Below is a small trained network, with its code and all its weights. Each question gives an input and a target symbol and asks what happens when units are switched off, that is, made to give their printed mean instead of their output.

import numpy as np


def w(rows, s, z=0):
    codes = np.array(rows[::2]) - 128.0
    scale = np.full(codes.shape[1], s)
    scale[-1] = z or s
    return codes * scale


def f(y):
    return np.maximum(y, 0)


def softmax(a):
    e = np.exp(a - a.max(-1, keepdims=True))
    return e / e.sum(-1, keepdims=True)


def log_softmax(a):
    a = a - a.max(-1, keepdims=True)
    return a - np.log(np.exp(a).sum(-1, keepdims=True))


def net(x, mask):
    ids = ['εηθπτφψω'.index(c) for c in x.split()]
    T = len(ids)
    res = E[ids] + P[:T]
    q, k, v = (res @ M[0].T for M in (Q, K, V))
    z = softmax(np.where(np.tri(T) > 0, q @ k.T / 4**0.5, -1e9)) @ v
    res = res + np.where(mask[0], z, O[0][:, -1]) @ O[0][:, :-1]
    y = f(res @ A[0][:, :-1].T + A[0][:, -1])
    res = res + np.where(mask[1:13], y, B[0][:, -1]) @ B[0][:, :-1]
    return log_softmax(res[-1] @ U[:, :-1].T + U[:, -1])


Q, K, V, O, A, B = {}, {}, {}, {}, {}, {}
E = w([
[136,126,147,93,49,118,111],'ε',
[169,116,152,216,148,123,153],'η',
[155,144,115,152,66,142,145],'θ',
[114,149,157,146,62,129,163],'π',
[96,110,213,135,94,89,157],'τ',
[226,120,101,164,121,128,103],'φ',
[56,193,102,89,159,125,186],'ψ',
[160,80,155,120,121,2,115],'ω',
],0.0097)
P = w([
[68,63,118,111,188,176,66],'0',
[254,54,154,153,146,156,233],'1',
[232,90,139,142,135,132,213],'2',
[216,134,132,165,120,104,187],'3',
[204,173,121,178,106,79,156],'4',
[166,193,130,182,75,50,136],'5',
[158,226,135,218,63,32,101],'6',
[151,254,109,246,63,12,88],'7',
],0.0043)
Q[0] = w([
[180,45,168,141,37,89,124],'head 1',
[124,111,142,72,191,171,152],'head 1',
[227,203,171,122,70,87,249],'head 1',
[105,188,57,68,182,94,150],'head 1',
],0.019)
K[0] = w([
[73,75,121,88,203,203,90],'head 1',
[204,100,150,143,123,84,180],'head 1',
[53,200,32,43,253,70,149],'head 1',
[127,178,154,130,86,30,117],'head 1',
],0.018)
V[0] = w([
[152,114,132,216,250,88,210],'head 1',
[122,190,117,162,57,175,215],'head 1',
[204,113,69,81,120,58,111],'head 1',
[80,105,252,53,96,65,139],'head 1',
],0.016)
O[0] = w([
[141,231,61,52,58,108,84,199],'head 1',
[152,89,187,70,120,156,201,5],'head 1',
[102,102,48,160,125,99,167,146],'head 1',
[115,177,133,123,247,85,128,147],'head 1',
],0.015,0.0026)
A[0] = w([
[103,90,126,167,143,65,141,133],'neuron 1',
[159,144,195,171,137,132,77,203],'neuron 2',
[159,124,86,47,133,63,173,185],'neuron 3',
[131,71,132,143,150,110,124,44],'neuron 4',
[127,9,121,59,165,242,207,63],'neuron 5',
[140,89,167,65,155,201,180,172],'neuron 6',
[144,87,136,56,187,231,193,165],'neuron 7',
[142,117,193,166,118,147,118,154],'neuron 8',
[115,165,187,137,211,162,126,8],'neuron 9',
[202,22,166,82,119,141,122,151],'neuron 10',
[144,70,114,169,86,145,106,237],'neuron 11',
[194,114,124,138,123,157,80,196],'neuron 12',
],0.011,0.0015)
B[0] = w([
[169,126,73,145,125,190,82,224],'neuron 1',
[49,70,189,54,148,101,81,222],'neuron 2',
[81,123,199,191,149,163,144,217],'neuron 3',
[178,83,140,147,117,185,118,170],'neuron 4',
[175,177,249,179,161,93,55,197],'neuron 5',
[146,146,21,85,123,112,164,209],'neuron 6',
[79,23,48,66,120,151,110,198],'neuron 7',
[64,153,128,146,124,199,117,199],'neuron 8',
[241,139,94,118,83,109,211,232],'neuron 9',
[71,218,95,153,147,165,214,224],'neuron 10',
[112,92,165,152,129,42,174,254],'neuron 11',
[115,153,150,100,78,152,108,210],'neuron 12',
],0.014,0.0076)
U = w([
[196,92,127,173,136,190,122,1],'ε',
[184,205,166,126,65,179,64,69],'η',
[69,180,214,188,187,144,161,247],'θ',
[106,110,3,59,123,193,195,174],'π',
[204,167,157,114,174,67,136,60],'τ',
[130,86,106,173,77,80,159,191],'φ',
[116,98,144,100,157,127,73,115],'ψ',
[137,172,57,169,169,122,97,99],'ω',
],0.0042,0.0015)

Each question gives the input, a string of symbols that net reads in full, and the target symbol t.
The units are the heads (4 rows each of Q, K, V and O) and the neurons (one row each of A and B). Each row of codes is followed by its name. A weight is (code - 128) times the scale printed after its matrix; where a second scale follows, it is the last column's (O, A, B and U).
mask holds one flag per unit, heads first, then neurons. A switched-off unit (its flag False) gives its mean, the last column of its rows in O or B, instead of its output. The means were averaged over made-up inputs and are rounded, as every weight is.
A unit's drop is (log p(t) with every unit on - log p(t) with that unit switched off) / (log p(t) with every unit on - log p(t) with every unit switched off).
The circuit of an input: a set's keep is (log p(t) with only the set's units on - log p(t) with every unit switched off) / (log p(t) with every unit on - log p(t) with every unit switched off). Starting from the 12 units with the biggest drops (on a tie, the unit counted first), units are removed one at a time, each time the one whose removal leaves the highest keep (on an exact tie, the one counted first), for as long as the keep stays at least 0.8.
circuit, biggest first: the units of the circuit, biggest drop first
k most important neurons: the k neurons with the biggest drops, biggest first
drop of u: that unit's drop, to one decimal
input ω ω φ ε η η, target ω: circuit, biggest first => head 1
input θ θ ω φ π θ, target θ: circuit, biggest first => head 1; neuron 5; neuron 10
input π τ π φ φ π, target π: circuit, biggest first => head 1; neuron 6; neuron 7
input π τ ω, target π: 2 most important neurons => neuron 7; neuron 6
input ω ω θ ψ θ, target π: 4 most important neurons => neuron 5; neuron 6; neuron 7; neuron 11
input π τ θ θ, target π: circuit, biggest first => head 1; neuron 7; neuron 6
input θ τ φ φ, target θ: circuit, biggest first => neuron 5; head 1; neuron 10
input ω ε ψ π, target π: circuit, biggest first => head 1; neuron 5
input φ θ θ π π θ τ ε, target φ: circuit, biggest first => head 1; neuron 11
input π φ θ φ θ τ, target π: 2 most important neurons => neuron 6; neuron 7
input τ φ ε π τ θ, target τ: circuit, biggest first => head 1; neuron 9
input φ ε φ τ φ ψ, target π: 4 most important neurons => neuron 7; neuron 6; neuron 11; neuron 2
input ε θ π, target ε: circuit, biggest first => head 1; neuron 4; neuron 1
input π φ ω φ τ φ ε, target π: circuit, biggest first => head 1; neuron 6; neuron 7; neuron 10
input π φ η, target π: 4 most important neurons => neuron 7; neuron 6; neuron 10; neuron 9
input θ ω π π π ε, target θ: most important neuron => neuron 5
input θ ω θ ω φ ω, target θ: 2 most important neurons => neuron 10; neuron 5
input θ θ ω φ θ ε φ π, target θ: drop of neuron 10 => 0.2
input η θ ε φ, target η: drop of neuron 1 => 0.0
input φ θ ψ π η ε ω, target θ: drop of neuron 3 => 0.9
